Below is a small trained network, with its code and all its weights. Each question gives an input and a target symbol and asks what happens when units are switched off, that is, made to give their printed mean instead of their output.

import numpy as np


def w(rows, s, z=0):
    codes = np.array(rows[::2]) - 128.0
    scale = np.full(codes.shape[1], s)
    scale[-1] = z or s
    return codes * scale


def f(y):
    return y / 2 * (1 + np.tanh(0.7978845608 * (y + 0.044715 * y**3)))


def softmax(a):
    e = np.exp(a - a.max(-1, keepdims=True))
    return e / e.sum(-1, keepdims=True)


def log_softmax(a):
    a = a - a.max(-1, keepdims=True)
    return a - np.log(np.exp(a).sum(-1, keepdims=True))


def net(x, mask):
    ids = ['ΓΔΞΣζηθμτφω'.index(c) for c in x.split()]
    T = len(ids)
    res = E[ids] + P[:T]
    u = 0
    for l in range(2):
        r = res
        for j in range(2):
            rows = slice(4 * j, 4 * j + 4)
            q, k, v = (r @ M[l][rows].T for M in (Q, K, V))
            z = softmax(np.where(np.tri(T) > 0, q @ k.T / 4**0.5, -1e9)) @ v
            o = O[l][rows]
            res = res + np.where(mask[u + j], z, o[:, -1]) @ o[:, :-1]
        u += 2
        y = f(res @ A[l][:, :-1].T + A[l][:, -1])
        res = res + np.where(mask[u : u + 4], y, B[l][:, -1]) @ B[l][:, :-1]
        u += 4
    return log_softmax(res[-1] @ U[:, :-1].T + U[:, -1])


Q, K, V, O, A, B = {}, {}, {}, {}, {}, {}
E = w([
[154,96,163],'Γ',
[148,114,118],'Δ',
[146,99,137],'Ξ',
[136,96,140],'Σ',
[136,94,102],'ζ',
[137,92,135],'η',
[151,64,147],'θ',
[137,86,136],'μ',
[137,90,123],'τ',
[30,96,19],'φ',
[82,253,165],'ω',
],0.016)
P = w([
[137,103,178],'0',
[23,81,169],'1',
[50,109,130],'2',
[79,122,98],'3',
[114,136,71],'4',
[130,145,68],'5',
[163,137,57],'6',
[157,150,36],'7',
[168,155,27],'8',
[191,156,11],'9',
[207,151,1],'10',
],0.0072)
Q[0] = w([
[118,136,175],'0.h0',
[32,66,117],'0.h0',
[106,155,40],'0.h0',
[254,194,125],'0.h0',
[147,58,125],'0.h1',
[168,146,143],'0.h1',
[229,84,172],'0.h1',
[8,166,41],'0.h1',
],0.0094)
K[0] = w([
[194,86,130],'0.h0',
[94,77,100],'0.h0',
[57,169,57],'0.h0',
[134,182,204],'0.h0',
[122,53,62],'0.h1',
[134,91,171],'0.h1',
[140,18,120],'0.h1',
[89,254,93],'0.h1',
],0.009)
V[0] = w([
[136,185,150],'0.h0',
[136,72,147],'0.h0',
[45,227,129],'0.h0',
[106,1,187],'0.h0',
[117,199,196],'0.h1',
[91,158,140],'0.h1',
[207,168,208],'0.h1',
[130,183,32],'0.h1',
],0.0081)
O[0] = w([
[130,54,117,70],'0.h0',
[116,178,127,105],'0.h0',
[155,74,148,237],'0.h0',
[175,224,3,120],'0.h0',
[236,143,98,146],'0.h1',
[151,178,144,187],'0.h1',
[149,209,102,3],'0.h1',
[134,130,199,210],'0.h1',
],0.0068,0.0048)
A[0] = w([
[72,105,72,253],'0.n0',
[254,184,188,218],'0.n1',
[110,72,141,37],'0.n2',
[233,152,158,216],'0.n3',
],0.0085,0.0034)
B[0] = w([
[195,41,157,255],'0.n0',
[7,153,187,172],'0.n1',
[96,170,211,145],'0.n2',
[3,124,93,158],'0.n3',
],0.0075,0.0066)
Q[1] = w([
[134,160,163],'1.h0',
[135,126,125],'1.h0',
[121,248,148],'1.h0',
[129,55,120],'1.h0',
[129,129,118],'1.h1',
[171,165,116],'1.h1',
[157,140,136],'1.h1',
[156,146,146],'1.h1',
],0.017)
K[1] = w([
[181,163,67],'1.h0',
[152,134,185],'1.h0',
[242,103,86],'1.h0',
[1,164,195],'1.h0',
[117,76,164],'1.h1',
[180,86,130],'1.h1',
[199,160,104],'1.h1',
[181,159,126],'1.h1',
],0.0082)
V[1] = w([
[50,253,158],'1.h0',
[64,95,190],'1.h0',
[225,186,134],'1.h0',
[191,103,54],'1.h0',
[102,220,180],'1.h1',
[74,196,190],'1.h1',
[138,223,217],'1.h1',
[114,176,201],'1.h1',
],0.0065)
O[1] = w([
[132,227,146,210],'1.h0',
[136,127,165,238],'1.h0',
[153,142,49,2],'1.h0',
[140,93,83,26],'1.h0',
[1,76,82,107],'1.h1',
[75,145,81,143],'1.h1',
[79,84,80,82],'1.h1',
[62,60,76,124],'1.h1',
],0.008,0.0081)
A[1] = w([
[125,210,80,137],'1.n0',
[254,108,69,208],'1.n1',
[58,146,151,2],'1.n2',
[65,34,94,224],'1.n3',
],0.0094,0.0041)
B[1] = w([
[39,80,254,186],'1.n0',
[171,30,42,212],'1.n1',
[146,89,74,207],'1.n2',
[249,237,118,253],'1.n3',
],0.0077,0.0068)
U = w([
[23,166,225,117],'Γ',
[237,255,146,188],'Δ',
[131,89,134,27],'Ξ',
[136,83,129,35],'Σ',
[148,49,97,114],'ζ',
[128,57,118,78],'η',
[135,39,99,117],'θ',
[142,46,108,110],'μ',
[139,46,104,110],'τ',
[163,45,221,156],'φ',
[127,181,103,254],'ω',
],0.0073,0.0067)

Each question gives the input, a string of symbols that net reads in full, and the target symbol t.
The units are the heads (4 rows each of Q, K, V and O) and the neurons (one row each of A and B). Each row of codes is followed by its name. A weight is (code - 128) times the scale printed after its matrix; where a second scale follows, it is the last column's (O, A, B and U).
mask holds one flag per unit, layer by layer, with each layer's heads first. A switched-off unit (its flag False) gives its mean, the last column of its rows in O or B, instead of its output. The means were averaged over made-up inputs and are rounded, as every weight is.
A unit's drop is (log p(t) with every unit on - log p(t) with that unit switched off) / (log p(t) with every unit on - log p(t) with every unit switched off).
The circuit of an input: a set's keep is (log p(t) with only the set's units on - log p(t) with every unit switched off) / (log p(t) with every unit on - log p(t) with every unit switched off). Starting from all 12 units, units are removed one at a time, each time the one whose removal leaves the highest keep (on an exact tie, the one counted first), for as long as the keep stays at least 0.8.
units of the circuit, in order: the units of the circuit, biggest drop first
most important unit: the unit with the biggest drop
k most important neurons: the k neurons with the biggest drops, biggest first
top k neurons in layer l: the k neurons of layer l with the biggest drops, biggest first
which heads matter: for each layer, one digit per head in row order, 1 if its drop is at least 0.15 and else 0, layers parted by /
input θ ζ θ μ Δ φ φ, target φ: units of the circuit, in order	(0.h1; 1.h1; 0.n0)
input ω ω Δ, target ω: units of the circuit, in order	(1.h1; 0.h1; 1.n3; 0.n1)
input Γ Δ ω θ θ θ, target Δ: top 3 neurons in layer 0	(0.n1; 0.n2; 0.n3)
input μ ζ η ω μ φ φ φ τ ω, target ω: which heads matter	11 / 11
input ω ω ζ, target ω: which heads matter	11 / 01
input φ ω φ θ, target Γ: most important unit	1.h0
input ω φ φ Γ, target Γ: units of the circuit, in order	(1.h0; 0.n1; 0.h1; 1.h1)
input τ φ φ ζ φ φ Δ φ φ φ τ, target φ: units of the circuit, in order	(0.h1; 1.h0)
input Δ ω φ ζ μ, target Γ: units of the circuit, in order	(1.h0; 1.n3; 0.n0; 1.n1)
input η ω ω ω ω φ Γ, target ω: units of the circuit, in order	(1.h1; 0.h1; 0.n0; 1.h0)
input μ φ φ ζ μ φ ω φ Δ τ, target Γ: which heads matter	01 / 10
input ω μ μ φ ζ φ φ Δ Σ, target Γ: 4 most important neurons	(1.n3; 0.n1; 0.n0; 1.n1)
input η ω Δ, target Γ: top 2 neurons in layer 1	(1.n0; 1.n3)
input Σ θ φ ω φ θ Δ φ τ θ, target Δ: units of the circuit, in order	(1.h0; 0.n0)
input ζ τ φ θ θ τ ω Δ φ φ, target Δ: most important unit	0.n1
input μ φ Δ μ ζ φ, target φ: units of the circuit, in order	(0.h1; 1.h1; 1.h0)
input μ θ ω ζ φ η, target Γ: top 2 neurons in layer 0	(0.n1; 0.n0)
input φ φ φ ω Ξ φ φ ζ μ, target Γ: 3 most important neurons	(0.n1; 1.n3; 0.n0)
input Ξ ω μ φ θ ζ, target Γ: top 2 neurons in layer 1	(1.n3; 1.n0)
input φ φ Δ μ Σ φ ζ Σ φ ω Γ, target Γ: 2 most important neurons	(0.n1; 1.n3)
input θ ζ φ ω τ Ξ, target Γ: 2 most important neurons	(0.n1; 1.n3)
input φ φ φ ω Γ ζ, target Γ: top 3 neurons in layer 0	(0.n1; 0.n0; 0.n3)
input ω ζ ζ η, target Γ: 3 most important neurons	(0.n1; 1.n3; 0.n0)
input ω μ φ φ φ φ φ θ η ζ Σ, target Γ: most important unit	0.h1
input τ ζ φ Ξ ω φ η Σ θ, target Γ: top 3 neurons in layer 1	(1.n3; 1.n1; 1.n2)
input Σ η ω φ, target Γ: 4 most important neurons	(1.n0; 0.n1; 1.n3; 1.n2)
